The symbols move the elements like this.
gil % kor
gil § fol
gil ~ fut
gil + rol
dod % vol
dod § buv
dod ~ fof
dod + ziv
tak % fut
tak § duk
tak ~ fol
tak + fiv
tib % mot
tib § gor
tib ~ muf
tib + vuz
mot % vuz
mot § fik
mot ~ buz
mot + leg
tud % rok
tud § mos
tud ~ pel
tud + pok
lan % nem
lan § lol
lan ~ das
lan + gav
guk % zok
guk § fal
guk ~ rez
guk + gir
vol % ziv
vol § fet
vol ~ zuv
vol + zin
zin % zir
zin § dus
zin ~ fod
zin + mos
dad % fom
dad § kez
dad ~ piv
dad + sot
viv % kud
viv § guv
viv ~ zel
viv + gom
fet % fiz
fet § tor
fet ~ zon
fet + dus
fut % fiv
fut § nub
fut ~ pog
fut + nif
mos % vem
mos § von
mos ~ zeg
mos + vib
fom % sot
fom § kiz
fom ~ lan
fom + mub
vob % kez
vob § rok
vob ~ kup
vob + kiz
mut % nom
mut § mev
mut ~ kav
mut + zon
bol % guf
bol § rol
bol ~ vik
bol + gor
nik % duz
nik § sil
nik ~ mim
nik + led
tus % gil
tus § lig
tus ~ tak
tus + kor
led % fum
led § vik
led ~ guf
led + muf
fof % zuv
fof § nom
fof ~ fet
fof + sef
fum % muf
fum § kab
fum ~ gor
fum + buz
gar % tik
gar § fum
gar ~ tib
gar + maz
feb % guk
feb § der
feb ~ bok
feb + zok
rav % zak
rav § vaz
rav ~ leg
rav + san
vuz % leg
vuz § gar
vuz ~ vaz
vuz + rov
gav % der
gav § fom
gav ~ vab
gav + fal
zon % dod
zon § nis
zon ~ zos
zon + vol
lol % dad
lol § vob
lol ~ mup
lol + fom
kav % tor
kav § kud
kav ~ dol
kav + zos
pep % bos
pep § mot
pep ~ maz
pep + reb
kop % duk
kop § bok
kop ~ guk
kop + nub
mub % bog
mub § toz
mub ~ gav
mub + bok
raz % pib
raz § sol
raz ~ pev
raz + viv
tik % maz
tik § muf
tik ~ mot
tik + rav
bok % rez
bok § diz
bok ~ fal
bok + dil
vem % vib
vem § vop
vem ~ vek
vem + sop
pel % bim
pel § zeg
pel ~ vem
pel + lun
vik % kab
vik § nif
vik ~ nik
vik + nel
kes % pul
kes § pev
kes ~ pib
kes + mev
pob % guv
pob § fon
pob ~ des
pob + kes
kup % kap
kup § bim
kup ~ pok
kup + lol
nuz % zeg
nuz § ziv
nuz ~ von
nuz + vek
tuv % kav
tuv § viv
tuv ~ mev
tuv + tor
gom % mut
gom § pul
gom ~ tuv
gom + nom
ren % zel
ren § des
ren ~ guv
ren + zut
san % des
san § bos
san ~ fon
san + raz
gir % tak
gir § kop
gir ~ lig
gir + fut
des % raz
des § reb
des ~ pab
des + pib
fik % gar
fik § led
fik ~ tig
fik + tik
zut % tuv
zut § pib
zut ~ pul
zut + kav
tig % tib
tig § guf
tig ~ fum
tig + mot
kap % lol
kap § lun
kap ~ zil
kap + dad
nif % mim
nif § gil
nif ~ sil
nif + bol
duk % nub
duk § rez
duk ~ zok
duk + tus
pev % ren
pev § san
pev ~ pob
pev + zel
zok % gir
zok § tal
zok ~ dil
zok + tak
pib % viv
pib § pob
pib ~ ren
pib + kud
nis % buv
nis § tuv
nis ~ mut
nis + fet
rez % dil
rez § dos
rez ~ tal
rez + lig
bos % reb
bos § vuz
bos ~ rav
bos + sol
reb % sol
reb § leg
reb ~ zak
reb + pob
lig % fol
lig § guk
lig ~ duk
lig + pog
nol % pel
nol § nuz
nol ~ mos
nol + bim
zak % san
zak § pep
zak ~ rov
zak + des
guv % kes
guv § pab
guv ~ raz
guv + pul
zel % zut
zel § raz
zel ~ kes
zel + tuv
kiz % das
kiz § zil
kiz ~ lol
kiz + toz
bog % bok
bog § vab
bog ~ der
bog + rez
diz % dos
diz § nem
diz ~ mub
diz + feb
toz % vab
toz § piv
toz ~ fom
toz + diz
der % fal
der § sot
der ~ diz
der + tal
gep % vik
gep § fiv
gep ~ rol
gep + kab
leg % rov
leg § tik
leg ~ pep
leg + fon
piv % lan
piv § kap
piv ~ kiz
piv + nem
fod % nuz
fod § vol
fod ~ pon
fod + zeg
zuv % sef
zuv § zon
zuv ~ fiz
zuv + fod
dil % lig
dil § feb
dil ~ kop
dil + fol
fiv % nif
fiv § tus
fiv ~ som
fiv + mim
das % toz
das § mup
das ~ dad
das + vab
dus % pon
dus § fof
dus ~ vol
dus + von
mup % piv
mup § kup
mup ~ kez
mup + lan
zos % fof
zos § mut
zos ~ buv
zos + zuv
kez % kiz
kez § pok
kez ~ kap
kez + das
dos % feb
dos § gav
dos ~ bog
dos + guk
nem % gav
nem § dad
nem ~ toz
nem + der
fiz % dus
fiz § zos
fiz ~ dod
fiz + pon
pab % pev
pab § zak
pab ~ sol
pab + ren
sop % kup
sop § pel
sop ~ rok
sop + kap
tor % zos
tor § gom
tor ~ nis
tor + fof
gor % fik
gor § duz
gor ~ nel
gor + gar
zir % mos
zir § pon
zir ~ nuz
zir + vem
fon % pab
fon § rav
fon ~ reb
fon + pev
vib % sop
vib § nol
vib ~ tud
vib + kup
fal % tal
fal § mub
fal ~ dos
fal + kop
dol % nis
dol § zut
dol ~ gom
dol + buv
nom % zon
nom § dol
nom ~ tor
nom + dod
pok % zil
pok § vib
pok ~ lun
pok + mup
lun % vob
lun § tud
lun ~ sop
lun + kez
sef % fod
sef § dod
sef ~ dus
sef + nuz
pog % som
pog § gir
pog ~ tus
pog + sil
muf % buz
muf § nel
muf ~ fik
muf + vaz
guf % gor
guf § nik
guf ~ kab
guf + fik
mev % dol
mev § zel
mev ~ kud
mev + nis
von % vop
von § sef
von ~ zin
von + nol
bim % lun
bim § vek
bim ~ vib
bim + vob
sot % mub
sot § das
sot ~ nem
sot + bog
vop % nol
vop § fod
vop ~ zir
vop + pel
buz % vaz
buz § tig
buz ~ gar
buz + pep
nel % tig
nel § bol
nel ~ led
nel + tib
vab % diz
vab § lan
vab ~ sot
vab + dos
tal % kop
tal § bog
tal ~ feb
tal + duk
zil % mup
zil § sop
zil ~ vob
zil + piv
nub % tus
nub § dil
nub ~ gir
nub + gil
rov % fon
rov § maz
rov ~ bos
rov + pab
duz % led
duz § gep
duz ~ bol
duz + fum
fol % pog
fol § zok
fol ~ nub
fol + som
rol % nik
rol § som
rol ~ nif
rol + duz
kor % rol
kor § pog
kor ~ fiv
kor + nik
vek % tud
vek § zir
vek ~ nol
vek + rok
mim % bol
mim § kor
mim ~ gep
mim + guf
zeg % vek
zeg § zin
zeg ~ vop
zeg + tud
maz % rav
maz § buz
maz ~ vuz
maz + zak
sil % gep
sil § fut
sil ~ kor
sil + vik
som % sil
som § tak
som ~ gil
som + gep
kab % nel
kab § mim
kab ~ duz
kab + tig
sol % pob
sol § rov
sol ~ san
sol + guv
vaz % pep
vaz § tib
vaz ~ tik
vaz + bos
kud % gom
kud § kes
kud ~ zut
kud + mut
rok % pok
rok § vem
rok ~ bim
rok + zil
pon % von
pon § zuv
pon ~ ziv
pon + vop
ziv % zin
ziv § fiz
ziv ~ sef
ziv + zir
buv % fet
buv § kav
buv ~ nom
buv + fiz
pul % mev
pul § ren
pul ~ viv
pul + dol

In the rows, zero is written as 63.

The rows follow the links: the fewer symbols apart two elements are, the more alike their rows tend to be.

Known rows, each with its element:
[  56   41   46   56   73   51   80   70   89   77   86   47   71   44   68   74   76   74   79   70   21   72   75   85   63   56   66   64  101   93   55   22   67   12   84   91   50   48   68   84   50   74   87   99   51   39   76   57   53  102   48   75   41   82   72   65   94   64   53   56   93   64]: sop
[  54   32   51   55   78   52   79   68   86   79   83   43   68   47   65   80   75   76   77   68   20   68   75   84   63   56   61   71  101   93   56   27   67   11   80   93   55   47   72   84   50   75   86   95   52   39   79   57   53   98   52   74   40   78   77   67   99   58   64   54   95   68]: tud
[  62   31   95   61   82   79   57   50   35   72   39   54   48   84   46   80   52   70   48   55   83   43   58   47   66   70   41   94   43   54   72  106   69   81   36   62   93   66   75   58   76   57   40   28   74   84   75   64   72   24   89   52   75   41   76   68   70   44  118   60   57   80]: raz
[  74  111   66   74   40   69   49   64   49   42   52   91   64   75   68   41   55   46   54   61  105   65   53   47   63   69   74   46   30   34   68   89   57  117   55   31   62   80   50   42   73   55   48   41   74   82   42   71   72   40   67   56   85   56   44   58   21   75   42   75   31   52]: kab
[  74  107   69   75   42   71   48   61   46   43   49   89   62   77   67   43   54   47   52   59  106   64   52   45   63   69   72   48   28   33   69   92   58  117   52   32   65   80   52   42   75   53   45   37   75   83   43   71   72   36   70   55   86   54   45   59   22   74   47   74   32   55]: led
[  69  113   33   70   37   50   65   77   85   46   84   83   79   48   83   39   72   51   75   71   60   84   67   74   62   60   89   27   72   63   55   30   57   66   87   53   34   67   47   61   55   67   80   90   57   50   44   66   57   94   40   73   59   83   44   58   41   87    2   71   59   43]: feb
[  54   33   49   55   78   52   80   69   88   79   83   43   69   46   65   77   75   76   77   69   19   69   75   84   64   56   62   69  101   93   56   27   68   11   81   93   54   47   70   84   50   74   86   96   51   40   78   57   53   99   51   75   40   80   76   67   98   60   61   55   95   68]: vib
[  53   18   59   53   85   56   79   64   79   84   76   38   64   51   59   85   72   80   73   67   21   62   74   81   64   57   54   81   97   94   58   37   69   11   74   96   62   47   76   84   53   74   80   87   53   44   84   57   55   89   58   71   41   73   81   69  105   52   82   52   96   74]: zeg
[  55   38   47   56   75   51   79   70   89   78   85   46   70   45   67   75   75   74   78   70   20   71   75   85   63   56   65   65  101   92   56   24   67   12   84   91   51   48   69   83   50   74   88   99   51   38   76   58   52  102   49   75   40   81   73   66   97   63   56   55   93   65]: rok
[  60   18   95   59   87   78   61   49   40   79   42   46   47   80   44   87   54   75   51   56   72   43   59   51   66   68   38   99   52   62   71  100   70   67   38   71   93   62   79   64   73   59   45   35   71   79   80   62   70   30   88   54   69   43   82   69   82   41  126   57   66   84]: viv
[  72  119   36   71   34   53   61   76   80   42   78   87   79   52   83   35   70   48   72   69   70   83   64   69   61   61   89   25   64   56   57   39   55   79   83   46   35   70   45   56   58   64   75   83   60   55   41   67   61   85   43   70   66   79   41   57   32   88    2   74   51   43]: dil
[  56    6   90   56   93   74   67   51   48   86   49   39   49   74   45   92   58   80   56   58   55   44   64   59   66   65   37  102   66   73   68   86   72   47   44   82   90   57   81   73   68   63   53   46   66   70   86   59   65   43   82   56   60   49   87   69   95   39  125   53   77   84]: kav
[  67   61   90   67   66   78   50   52   34   60   37   68   51   85   53   67   50   60   46   54  100   48   53   41   64   71   50   79   30   41   73  110   64  103   37   46   87   74   67   49   79   54   37   24   77   89   62   67   74   20   86   50   83   41   65   64   48   54   98   67   42   72]: bos
[  58   11   94   57   92   76   64   50   43   82   46   42   48   78   44   90   56   77   53   58   63   44   62   55   66   66   37  101   59   67   71   93   71   56   41   78   92   59   80   68   71   60   49   40   69   75   84   59   68   37   86   55   65   46   85   70   89   40  126   55   72   85]: mev
[  52    4   76   52   93   65   75   57   64   89   64   34   56   62   50   93   65   83   66   63   32   52   71   72   65   61   43   96   86   87   64   60   72   21   59   95   77   48   81   82   60   69   68   69   58   55   89   55   59   69   71   65   48   61   88   71  107   43  108   51   91   81]: vol
[  66   47   94   65   74   80   53   50   33   66   38   62   49   85   48   72   51   66   46   55   93   46   55   44   64   70   46   86   35   46   73  110   67   94   35   53   91   71   71   53   78   54   38   24   76   88   67   65   74   21   87   51   80   39   70   65   58   49  109   64   48   76]: san
[  75  118   58   75   36   67   49   66   55   39   57   92   67   71   73   36   58   45   57   62  101   70   55   51   62   68   80   38   35   37   66   79   56  113   62   32   56   80   47   43   70   56   53   49   71   78   38   71   70   49   62   59   83   61   41   57   20   80   29   75   32   49]: mim
[  74  125   49   74   33   61   53   71   65   38   66   93   71   63   78   33   62   44   63   65   92   76   58   57   62   66   85   30   43   41   62   63   55  102   71   33   47   77   46   47   65   59   61   62   66   69   38   70   67   62   52   64   77   69   38   56   20   85   14   76   37   44]: som
[  59   20   95   59   88   78   60   49   38   79   41   47   47   81   45   86   54   74   50   56   73   43   59   51   66   67   39   99   51   60   72  101   70   69   37   70   93   62   78   63   74   59   44   33   72   81   81   62   70   30   88   53   70   42   81   69   79   40  123   57   64   83]: zel
[  59   17   95   58   89   77   63   49   40   80   43   45   48   80   44   88   54   77   51   55   68   42   61   52   65   67   37  100   53   63   71   98   70   64   39   74   94   61   79   65   73   59   46   36   71   78   81   61   69   32   87   53   69   43   82   69   84   40  126   57   67   84]: pul
[  74  115   62   75   38   67   49   65   52   41   55   92   65   72   71   39   56   46   56   62  102   68   54   49   63   68   77   40   33   35   67   83   56  114   59   30   58   80   48   43   71   55   51   46   72   80   39   71   71   44   64   58   83   59   43   57   20   79   34   76   32   51]: vik
[  52    5   72   51   93   63   76   59   68   88   66   34   57   60   52   92   67   82   67   63   30   55   71   74   66   59   45   93   89   89   63   55   72   18   61   95   74   47   80   83   58   70   71   73   57   53   89   56   58   72   69   66   47   63   87   70  107   44  104   51   93   80]: sef
[  53    1   82   53   95   68   73   55   58   89   57   34   52   67   48   94   63   83   61   61   40   48   68   67   66   62   40   99   79   81   66   69   72   30   53   91   83   52   83   79   63   67   62   60   61   61   90   57   61   58   76   62   53   56   89   70  104   40  118   52   87   83]: fet
[  66  103   32   67   43   49   68   78   89   51   87   77   79   45   82   43   74   54   78   73   49   84   69   79   62   59   87   30   81   70   54   24   57   54   90   59   34   63   50   67   52   70   85   96   54   46   48   64   56  100   39   75   55   86   48   58   51   85    4   69   65   45]: der
[  72  126   43   74   32   57   55   73   72   39   71   92   75   58   81   33   66   45   66   67   83   80   60   62   62   64   89   26   52   47   60   53   55   94   76   38   41   75   45   49   62   61   67   71   64   64   38   70   64   72   49   67   72   73   39   56   25   88    7   76   42   43]: tak
[  63   35   96   63   79   79   56   49   34   71   38   56   48   85   46   78   51   69   48   55   86   44   56   46   65   70   42   92   40   51   73  107   68   86   36   59   92   68   74   56   77   57   40   27   74   86   73   64   72   22   89   51   77   40   74   66   66   45  117   62   54   79]: pob
[  67  106   32   67   41   49   67   77   89   50   86   79   80   46   82   43   74   53   77   71   52   84   68   78   61   59   88   29   78   68   54   26   57   55   90   59   34   63   49   64   53   69   83   95   55   46   48   65   56   99   38   75   55   85   47   58   49   85    3   68   64   45]: bog
[  74  105   70   74   43   72   48   61   45   44   48   87   62   77   67   43   53   48   52   59  107   63   54   45   63   70   70   50   27   34   70   93   57  116   52   31   66   81   52   41   75   54   44   37   75   83   44   70   73   35   71   54   85   52   47   59   23   73   51   74   31   55]: nel
[  55    3   86   54   95   71   70   53   54   88   54   35   52   70   47   93   61   81   60   60   46   47   66   64   65   63   39  101   74   79   67   76   72   36   50   88   86   52   83   75   65   65   58   54   63   64   90   58   63   53   79   60   56   52   88   70  101   39  121   52   84   85]: buv
[  57   52   41   57   68   49   78   73   92   72   88   51   74   42   72   68   77   69   80   72   23   76   75   86   63   56   71   57   99   91   55   19   65   16   87   87   45   51   64   81   49   74   89  101   51   38   71   58   52  105   44   75   41   84   68   64   88   67   42   58   89   60]: vob
[  53   11   66   53   90   60   78   61   73   88   72   35   60   56   55   89   70   82   70   65   25   58   73   78   65   59   49   88   93   91   61   46   70   13   67   96   70   47   79   84   56   71   75   79   56   49   87   56   57   80   64   69   43   68   86   69  107   48   94   51   95   78]: zin
[  62   83   33   63   52   47   73   76   94   60   90   67   78   42   79   53   77   61   81   72   36   82   73   83   61   57   82   40   91   80   54   18   60   35   92   72   37   57   56   73   49   72   89  102   51   40   59   61   53  106   39   77   47   88   56   61   66   79   16   64   77   50]: fom
[  72  123   39   72   32   55   58   75   75   40   75   91   76   55   82   33   67   46   69   68   78   81   62   65   61   63   89   25   57   51   59   47   55   87   80   41   39   73   46   52   60   63   71   76   62   60   38   69   63   79   47   68   69   76   40   57   28   89    4   75   46   41]: gir
[  67  107   31   68   39   49   66   78   88   49   86   80   80   45   81   41   74   52   77   71   54   85   68   76   61   59   88   28   77   66   55   27   57   59   89   58   34   65   49   64   53   69   84   94   55   47   46   65   58   97   39   74   57   84   46   58   47   86    3   69   62   44]: dos
[  67   58   92   66   68   79   51   52   33   61   38   67   51   86   51   67   50   61   46   55   98   48   54   42   64   71   50   80   31   43   74  110   64  101   36   48   87   73   68   50   78   53   37   24   77   89   62   67   74   21   86   50   84   40   65   64   50   53  100   66   43   73]: rov

Each walk starts at a row. The symbols on each line, taken left to right, move it on to the next element.
Answer with the element's row; about right is enough.
start [  72   87   81   72   52   76   48   57   38   50   42   81   57   82   60   52   51   53   48   57  107   57   52   42   64   71   62   62   26   35   72  103   60  115   44   36   76   78   59   44   77   53   40   29   77   88   50   70   74   26   78   52   86   47   53   61   32   65   71   71   34   63]
§ ~ ~ + ~ [  73   92   78   72   49   75   47   58   40   47   44   84   58   81   61   49   53   51   49   57  107   58   51   42   64   71   64   58   26   35   71  102   60  116   46   34   74   79   57   43   77   52   41   31   76   87   49   70   75   28   76   52   87   48   52   60   28   67   66   73   33   61]
% + + § ~ [  69   69   88   68   63   79   49   54   33   56   39   72   53   85   55   62   50   58   46   55  102   51   52   41   64   70   55   75   30   39   73  109   63  107   39   42   83   76   64   47   79   52   37   25   77   90   58   68   74   21   85   50   85   42   61   63   43   58   91   68   39   69]
start [  58   12   94   57   90   77   63   50   42   83   44   43   48   78   44   89   56   78   52   55   65   43   61   55   66   67   38  100   57   66   71   95   72   59   40   76   93   58   80   67   71   60   48   38   70   76   83   61   68   35   87   55   67   44   84   69   88   39  126   55   70   84]
% % % % ~ % [  53    3   81   53   94   67   73   56   59   88   59   34   53   65   48   94   63   83   62   61   38   50   69   68   65   62   41   99   80   83   66   68   72   28   54   91   83   50   83   79   62   67   63   62   61   60   89   57   61   61   75   63   52   56   88   70  105   41  116   51   87   82]
+ + § § % [  52    5   75   52   94   64   76   58   67   89   65   34   57   60   52   93   67   83   67   64   32   53   71   74   65   61   43   94   87   88   63   57   72   19   60   95   76   47   82   82   59   70   69   71   58   54   89   57   59   70   71   65   47   62   88   70  107   43  107   52   92   81]
start [  54    6   90   55   93   73   67   52   49   86   50   38   49   74   45   93   59   80   56   58   53   45   64   60   64   65   38  102   66   73   69   84   72   44   45   84   89   55   82   73   67   63   54   47   66   70   87   59   66   45   83   58   60   49   87   70   97   39  125   54   79   85]
§ + ~ + % + [  53    7   72   53   93   63   77   60   70   88   67   34   58   59   53   91   68   82   69   64   28   55   71   75   66   60   46   92   90   90   62   53   71   17   63   96   74   48   80   82   58   71   72   75   57   52   89   56   58   74   68   67   46   65   87   70  107   44  102   51   94   80]
% + § + + % [  56   44   45   56   72   50   79   70   90   76   86   48   72   44   69   71   76   73   80   70   20   72   75   85   63   56   67   62  100   92   56   21   66   13   85   90   49   49   67   83   49   75   89   99   50   38   75   57   52  103   47   75   40   82   71   65   93   64   51   56   92   62]
start [  63   88   32   64   49   47   73   77   93   58   89   69   78   42   80   50   76   59   79   72   39   83   71   81   62   57   83   37   88   78   54   18   59   39   92   69   35   59   54   72   50   73   88  101   52   41   56   62   54  105   38   76   49   87   54   60   63   81   12   65   75   49]
~ % % + % [  70  118   34   70   35   51   62   77   82   44   81   86   78   51   84   36   70   49   73   70   67   83   65   71   61   61   90   26   67   58   57   36   56   73   86   48   35   69   45   58   57   66   78   85   59   53   43   67   60   89   41   71   63   81   42   57   37   88    1   71   54   42]
~ % § + [  71  121   37   72   34   53   60   76   80   42   77   88   78   52   82   34   70   47   71   69   72   83   64   68   61   62   90   25   62   55   58   41   55   80   83   45   37   72   46   55   58   63   74   81   60   57   41   68   62   84   43   71   66   79   41   57   31   89    2   74   50   42]
start [  74  126   45   74   32   59   55   72   70   38   69   93   73   60   80   32   64   45   64   66   87   78   59   60   62   65   87   27   48   44   61   57   55   97   74   36   44   77   45   49   64   60   64   67   66   66   38   69   65   68   50   65   75   72   38   56   22   87   10   76   41   44]
% § % ~ % % § [  74  124   46   74   32   59   54   72   68   38   68   93   74   61   79   33   63   44   64   66   89   78   59   59   61   65   86   28   47   43   62   59   55   99   73   35   45   76   45   47   65   60   64   65   66   68   37   71   66   66   52   65   75   70   39   56   22   86   11   75   39   43]
~ + § § [  72  124   41   73   32   55   57   74   74   40   74   91   77   56   82   33   67   46   69   68   80   81   62   63   61   63   88   25   55   48   59   48   55   90   79   40   40   74   45   52   60   61   70   75   63   61   38   69   63   76   45   67   70   75   39   56   27   88    5   75   45   42]
start [  64   41   95   64   76   80   54   50   33   69   37   59   48   86   47   75   51   67   48   55   89   46   55   44   65   71   44   89   38   48   73  109   68   90   35   56   92   70   72   55   78   55   38   25   74   87   70   65   74   22   89   50   79   40   71   66   62   48  113   63   51   77]
§ % + % [  60   24   96   60   85   80   59   49   37   75   41   49   48   82   45   84   52   72   50   56   77   43   59   49   65   68   39   97   46   58   72  104   70   74   37   67   94   63   77   61   75   57   42   31   73   82   77   63   71   27   88   53   73   41   79   68   77   43  123   59   61   82]
~ § ~ § ~ § % [  69   63   91   67   66   79   50   52   34   59   38   70   51   86   53   65   49   60   46   55  101   49   53   42   65   70   52   77   30   40   73  109   64  105   38   45   86   75   67   48   78   54   37   24   77   90   61   67   74   20   86   51   83   41   64   64   46   55   96   67   41   71]
start [  54    2   85   54   95   70   71   53   55   88   56   35   52   69   47   94   62   82   61   60   43   47   67   66   66   63   39  101   75   80   67   74   73   33   49   90   85   51   82   77   64   66   59   57   62   64   89   58   63   55   79   61   55   53   88   71  102   39  120   52   85   84]
+ ~ ~ % ~ + [  52    8   68   53   91   61   78   60   73   88   70   33   59   57   55   91   69   82   70   65   26   57   73   76   65   59   48   90   92   91   60   48   71   14   65   96   71   46   79   83   56   71   74   79   56   50   88   56   57   78   65   68   45   67   85   70  108   46   98   51   95   78]
+ % % % % [  56   48   43   57   70   50   79   72   91   74   86   49   73   44   70   71   76   72   80   71   22   74   75   86   63   56   68   60  100   91   55   21   65   15   85   89   47   49   67   82   49   74   89  101   50   37   74   57   53  104   47   76   40   83   70   65   90   66   47   57   92   62]
start [  74  114   63   75   39   68   49   64   51   41   54   92   66   73   71   38   55   46   56   60  103   68   54   49   62   68   76   42   32   35   67   84   57  115   57   31   60   81   49   42   72   55   49   44   73   81   40   71   72   42   65   57   84   57   43   57   21   78   38   75   32   51]
§ % + % [  74  100   73   73   46   73   47   60   43   46   47   87   60   79   64   46   52   49   51   59  106   61   52   44   63   70   68   53   27   35   70   97   59  117   48   32   70   81   54   43   76   53   43   35   76   86   46   70   72   33   73   54   86   50   48   59   26   71   56   74   31   57]
§ + + [  71   82   83   71   55   77   48   56   37   51   42   79   55   83   58   55   51   54   48   56  106   54   53   42   64   70   60   65   27   36   71  105   61  114   43   37   78   78   60   44   78   53   39   27   77   89   53   69   74   24   80   52   87   45   56   61   34   63   76   70   34   64]
start [  61   22   95   60   86   79   60   50   38   77   41   49   48   82   45   85   53   74   50   56   75   43   59   50   66   69   39   97   49   58   72  102   70   72   37   69   93   63   77   62   74   58   43   32   73   81   79   62   71   28   88   52   71   41   81   69   79   41  124   58   62   83]
§ § ~ + + % [  58   15   94   58   89   78   63   49   41   81   44   44   47   79   44   89   55   77   52   56   67   43   61   53   66   67   38  100   55   64   70   97   71   62   39   74   94   60   79   66   72   60   46   36   70   77   83   61   69   34   87   53   68   44   83   70   85   39  126   56   69   84]
+ § % ~ [  57   10   92   57   92   76   65   49   44   84   46   41   49   77   44   91   57   78   53   57   61   44   62   57   66   66   37  100   60   68   70   92   71   54   41   79   92   58   82   70   70   62   50   41   68   74   85   60   68   38   86   55   64   45   85   70   91   39  127   55   73   85]
start [  71   80   84   70   57   78   48   55   37   53   41   78   55   83   58   57   50   55   48   56  106   54   52   41   63   71   59   67   27   37   71  106   62  113   42   38   80   77   60   45   78   53   39   27   77   89   54   70   75   23   80   51   87   44   57   61   35   62   79   70   35   65]
+ % + ~ % [  62   33   95   62   80   80   57   49   35   71   38   55   48   85   46   79   51   69   48   54   85   44   56   46   66   69   41   93   41   53   72  107   68   83   35   60   93   67   76   58   76   56   39   28   74   85   74   65   72   23   89   50   77   41   76   67   68   45  118   61   55   80]
% ~ § + § [  64   39   95   63   78   80   55   50   34   70   38   57   48   85   47   77   52   67   47   55   88   45   56   45   66   70   43   91   38   50   73  108   68   88   35   57   92   69   73   56   77   56   39   26   75   86   71   64   72   22   89   50   79   40   74   66   64   46  114   62   53   78]
